Below is a small trained network, with its code and all its weights. Each question gives an input and a class and asks what happens when units are switched off, that is, made to give their printed mean instead of their output.

import numpy as np


def w(rows, s, z=0):
    codes = np.array(rows[::2]) - 128.0
    scale = np.full(codes.shape[1], s)
    scale[-1] = z or s
    return codes * scale


def norm(h):
    return h / np.sqrt((h * h).mean(-1, keepdims=True) + 1e-5)


def f(y):
    return np.maximum(y, 0)


def log_softmax(a):
    a = a - a.max(-1, keepdims=True)
    return a - np.log(np.exp(a).sum(-1, keepdims=True))


def net(x, mask):
    res = np.array(x, float).reshape(1, 7) / 4 @ E
    u = 0
    for l in range(3):
        y = f(norm(res) @ A[l][:, :-1].T + A[l][:, -1])
        res = res + np.where(mask[u : u + 9], y, B[l][:, -1]) @ B[l][:, :-1]
        u += 9
    return log_softmax(norm(res)[-1] @ U[:, :-1].T + U[:, -1])


A, B = {}, {}
E = w([
[119,124,137,102,126,117,128,124,122],'x0',
[156,128,229,195,148,93,129,51,146],'x1',
[118,116,128,124,137,123,123,127,121],'x2',
[132,133,128,131,123,130,129,129,129],'x3',
[188,83,99,130,81,30,103,179,139],'x4',
[74,86,56,170,89,75,255,88,135],'x5',
[132,125,129,123,115,131,126,120,120],'x6',
],0.007)
A[0] = w([
[96,167,152,175,93,20,84,64,166,90],'0.n1',
[187,122,140,120,166,119,170,112,50,53],'0.n2',
[215,13,63,148,95,38,176,138,218,54],'0.n3',
[182,98,248,182,140,77,131,97,160,47],'0.n4',
[142,99,130,175,167,112,117,3,149,44],'0.n5',
[187,64,176,156,88,57,101,208,84,2],'0.n6',
[93,139,178,161,193,177,121,117,58,112],'0.n7',
[169,130,172,137,122,152,63,156,138,114],'0.n8',
[90,126,66,111,102,147,148,240,118,146],'0.n9',
],0.0065,0.0028)
B[0] = w([
[103,125,137,140,158,104,149,207,122,193],'0.n1',
[155,121,209,121,76,132,128,124,161,132],'0.n2',
[97,227,86,104,188,102,71,72,119,254],'0.n3',
[71,127,164,167,44,120,86,255,91,221],'0.n4',
[77,143,165,201,64,132,172,171,80,197],'0.n5',
[90,230,58,116,115,88,63,73,221,193],'0.n6',
[130,141,103,92,61,98,84,92,200,220],'0.n7',
[160,58,147,67,190,118,109,110,122,206],'0.n8',
[91,126,159,160,104,148,99,187,45,252],'0.n9',
],0.0071,0.0054)
A[1] = w([
[125,145,59,149,74,76,207,80,151,48],'1.n1',
[254,167,95,139,109,35,139,119,110,35],'1.n2',
[59,171,187,124,118,191,149,39,194,43],'1.n3',
[90,173,225,93,187,140,44,135,87,244],'1.n4',
[52,117,115,177,104,101,184,92,85,32],'1.n5',
[86,150,124,123,122,211,139,100,114,57],'1.n6',
[114,116,55,108,111,148,90,155,62,10],'1.n7',
[61,141,104,157,100,204,149,63,167,48],'1.n8',
[62,120,79,191,141,92,169,112,110,111],'1.n9',
],0.007,0.0013)
B[1] = w([
[181,78,167,33,170,156,157,63,105,170],'1.n1',
[4,171,117,117,164,119,131,99,238,147],'1.n2',
[38,168,11,129,115,13,15,158,153,188],'1.n3',
[178,64,104,157,129,122,210,109,131,255],'1.n4',
[254,118,114,74,140,205,84,150,109,198],'1.n5',
[88,218,54,177,125,50,78,166,178,176],'1.n6',
[74,163,158,217,96,86,203,148,162,195],'1.n7',
[116,174,59,93,147,17,62,64,171,178],'1.n8',
[237,47,223,100,176,185,138,118,140,198],'1.n9',
],0.0061,0.0083)
A[2] = w([
[113,140,254,181,140,128,153,146,147,186],'2.n1',
[230,77,136,127,125,139,144,134,98,86],'2.n2',
[79,133,157,196,73,143,161,186,65,203],'2.n3',
[98,139,103,128,129,171,124,184,84,55],'2.n4',
[174,189,93,139,114,116,165,122,76,172],'2.n5',
[147,110,84,119,28,145,174,168,113,5],'2.n6',
[218,76,143,106,149,161,63,177,182,31],'2.n7',
[193,132,143,64,183,124,201,83,110,43],'2.n8',
[116,171,146,162,139,109,160,140,100,174],'2.n9',
],0.0093,0.0014)
B[2] = w([
[134,135,63,111,65,130,225,157,28,207],'2.n1',
[49,119,17,93,178,129,31,103,212,193],'2.n2',
[136,121,189,125,41,114,176,189,33,254],'2.n3',
[166,103,225,200,61,32,159,153,85,203],'2.n4',
[189,86,207,77,161,124,64,101,142,182],'2.n5',
[124,106,164,193,69,167,168,179,110,184],'2.n6',
[122,108,126,125,195,240,219,28,134,226],'2.n7',
[147,84,196,174,182,253,167,73,176,185],'2.n8',
[143,90,152,140,144,230,165,128,76,181],'2.n9',
],0.007,0.0065)
U = w([
[148,106,179,195,1,119,183,175,12,255],'0',
[181,62,130,117,191,245,154,7,180,17],'1',
[52,226,33,129,102,33,18,82,215,97],'2',
],0.0087,0.00049)

Each question gives the input, the list of numbers given to net, and the class t.
The units are the neurons (one row each of A and B). Each row of codes is followed by its name. A weight is (code - 128) times the scale printed after its matrix; where a second scale follows, it is the last column's (A, B and U).
mask holds one flag per neuron, layer by layer. A switched-off neuron (its flag False) gives its mean, the last column of its row in B, instead of its output. The means were averaged over made-up inputs and are rounded, as every weight is.
A unit's drop is (log p(t) with every unit on - log p(t) with that unit switched off) / (log p(t) with every unit on - log p(t) with every unit switched off).
most important unit: the unit with the biggest drop
top k neurons: the k neurons with the biggest drops, biggest first
drop of u: that unit's drop, to one decimal
input [3,-1,1,7,7,5,4], class 2: most important unit -> 0.n3
input [-1,5,-5,8,-6,-4,-8], class 2: top 3 neurons -> 0.n7, 1.n3, 0.n9
input [1,5,-4,7,7,-1,-3], class 2: top 2 neurons -> 0.n6, 0.n3
input [-8,3,-7,2,-5,3,-1], class 2: top 2 neurons -> 1.n3, 1.n8
input [6,-5,8,8,6,8,7], class 1: top 2 neurons -> 1.n1, 0.n4
input [-1,-2,-8,-7,3,1,1], class 2: top 3 neurons -> 0.n3, 0.n6, 0.n4
input [0,0,-7,-4,6,-5,7], class 2: top 3 neurons -> 0.n6, 1.n9, 1.n2
input [-8,-6,-3,3,7,4,4], class 2: top 2 neurons -> 0.n3, 0.n4
input [-4,-3,-8,-1,1,4,-1], class 1: top 3 neurons -> 0.n4, 1.n9, 1.n1
input [1,2,3,7,3,4,-5], class 1: top 2 neurons -> 1.n3, 1.n9
input [-5,6,6,0,-6,8,7], class 1: top 4 neurons -> 1.n5, 1.n1, 0.n9, 1.n9
input [2,2,6,-7,-8,4,3], class 2: drop of 1.n3 -> 0.5
input [-6,4,4,-7,0,-7,2], class 1: drop of 2.n7 -> 0.1
input [2,-1,3,-7,-7,-5,-3], class 2: drop of 1.n3 -> 0.4
input [1,1,-4,-1,2,-6,7], class 1: top neuron -> 2.n7
